Below is a small trained network, with its code and all its weights. Each question gives an input and a class and asks what happens when units are switched off, that is, made to give their printed mean instead of their output.

import numpy as np


def w(rows, s, z=0):
    codes = np.array(rows[::2]) - 128.0
    scale = np.full(codes.shape[1], s)
    scale[-1] = z or s
    return codes * scale


def f(y):
    return y / 2 * (1 + np.tanh(0.7978845608 * (y + 0.044715 * y**3)))


def log_softmax(a):
    a = a - a.max(-1, keepdims=True)
    return a - np.log(np.exp(a).sum(-1, keepdims=True))


def net(x, mask):
    res = np.array(x, float).reshape(1, 4) / 4 @ E
    y = f(res @ A[0][:, :-1].T + A[0][:, -1])
    res = res + np.where(mask, y, B[0][:, -1]) @ B[0][:, :-1]
    return log_softmax(res[-1] @ U[:, :-1].T + U[:, -1])


A, B = {}, {}
E = w([
[221,44,83,145,82,169,98,60,160,76,116],'x0',
[107,92,181,189,123,100,112,94,106,167,2],'x1',
[162,161,36,197,204,78,136,135,74,80,116],'x2',
[92,192,153,86,141,187,40,71,83,68,117],'x3',
],0.0097)
A[0] = w([
[207,42,81,130,84,155,110,73,175,90,114,2],'n0',
[107,158,138,81,134,159,68,84,92,105,111,100],'n1',
[131,160,71,52,138,172,129,172,159,98,254,48],'n2',
[86,141,147,87,137,146,70,109,83,64,118,28],'n3',
[153,154,88,166,175,90,145,130,62,88,103,15],'n4',
[81,89,232,36,38,188,114,120,229,205,130,54],'n5',
[94,170,173,98,140,173,48,77,81,107,118,120],'n6',
[94,86,158,180,115,117,107,71,84,154,61,98],'n7',
[28,208,163,107,172,84,172,208,84,197,136,32],'n8',
[153,59,132,160,105,53,209,200,219,210,137,54],'n9',
[122,116,176,161,124,99,98,120,106,164,65,78],'n10',
[105,124,151,165,136,127,119,94,115,183,64,73],'n11',
],0.0079,0.0066)
B[0] = w([
[60,118,178,157,112,172,87,15,202,75,104,208],'n0',
[105,110,85,129,148,179,169,112,93,192,180,197],'n1',
[164,135,204,42,44,60,197,172,105,106,120,221],'n2',
[124,119,89,142,143,157,212,37,79,165,190,174],'n3',
[254,238,127,175,188,75,137,102,101,67,132,164],'n4',
[227,215,79,196,221,37,73,144,115,101,94,254],'n5',
[81,70,88,156,159,159,177,126,87,191,177,231],'n6',
[151,119,198,39,85,102,173,170,126,112,145,188],'n7',
[79,117,159,159,95,212,59,20,252,46,85,231],'n8',
[66,75,79,116,187,180,188,67,68,205,231,216],'n9',
[186,125,200,70,70,106,202,155,100,83,155,164],'n10',
[174,138,161,63,74,106,180,139,111,89,144,160],'n11',
],0.0084,0.0099)
U = w([
[96,92,85,130,171,182,186,88,80,212,174,96],'0',
[97,123,153,144,87,202,76,47,249,54,101,101],'1',
[155,136,182,47,23,74,190,177,109,100,131,108],'2',
[191,204,85,182,234,41,90,132,115,101,110,95],'3',
[81,90,102,136,114,144,73,209,134,173,84,254],'4',
],0.012,0.02)

Each question gives the input, the list of numbers given to net, and the class t.
The units are the neurons (one row each of A and B). Each row of codes is followed by its name. A weight is (code - 128) times the scale printed after its matrix; where a second scale follows, it is the last column's (A, B and U).
mask holds one flag per neuron, in row order. A switched-off neuron (its flag False) gives its mean, the last column of its row in B, instead of its output. The means were averaged over made-up inputs and are rounded, as every weight is.
A unit's drop is (log p(t) with every unit on - log p(t) with that unit switched off) / (log p(t) with every unit on - log p(t) with every unit switched off).
most important unit: the unit with the biggest drop
top k neurons: the k neurons with the biggest drops, biggest first
drop when u is switched off: that unit's drop, to one decimal
input [1,3,-5,5], class 0: most important unit -> n6
input [-2,-7,6,-5], class 2: top 2 neurons -> (n2; n5)
input [-1,6,-6,-1], class 2: top 4 neurons -> (n7; n10; n11; n4)
input [5,6,-5,-3], class 2: top 3 neurons -> (n8; n7; n10)
input [-5,-6,-7,8], class 0: top 3 neurons -> (n6; n1; n3)
input [-7,-8,5,7], class 2: top 2 neurons -> (n2; n9)
input [5,8,-8,-7], class 2: top 2 neurons -> (n7; n10)
input [6,8,7,4], class 2: top 2 neurons -> (n7; n5)
input [-1,-4,4,-3], class 2: top 3 neurons -> (n5; n2; n6)
input [6,1,6,2], class 1: top 2 neurons -> (n5; n0)
input [7,7,6,-8], class 0: top 2 neurons -> (n9; n8)
input [-3,-6,6,-7], class 0: top 2 neurons -> (n9; n5)
input [-4,-4,-7,8], class 0: top 2 neurons -> (n6; n1)
input [-8,-4,-3,-6], class 1: most important unit -> n8
input [6,-7,-8,4], class 3: drop when n5 is switched off -> 1.2
input [5,1,7,7], class 0: drop when n5 is switched off -> 1.1
input [-8,0,8,6], class 1: drop when n8 is switched off -> 1.6
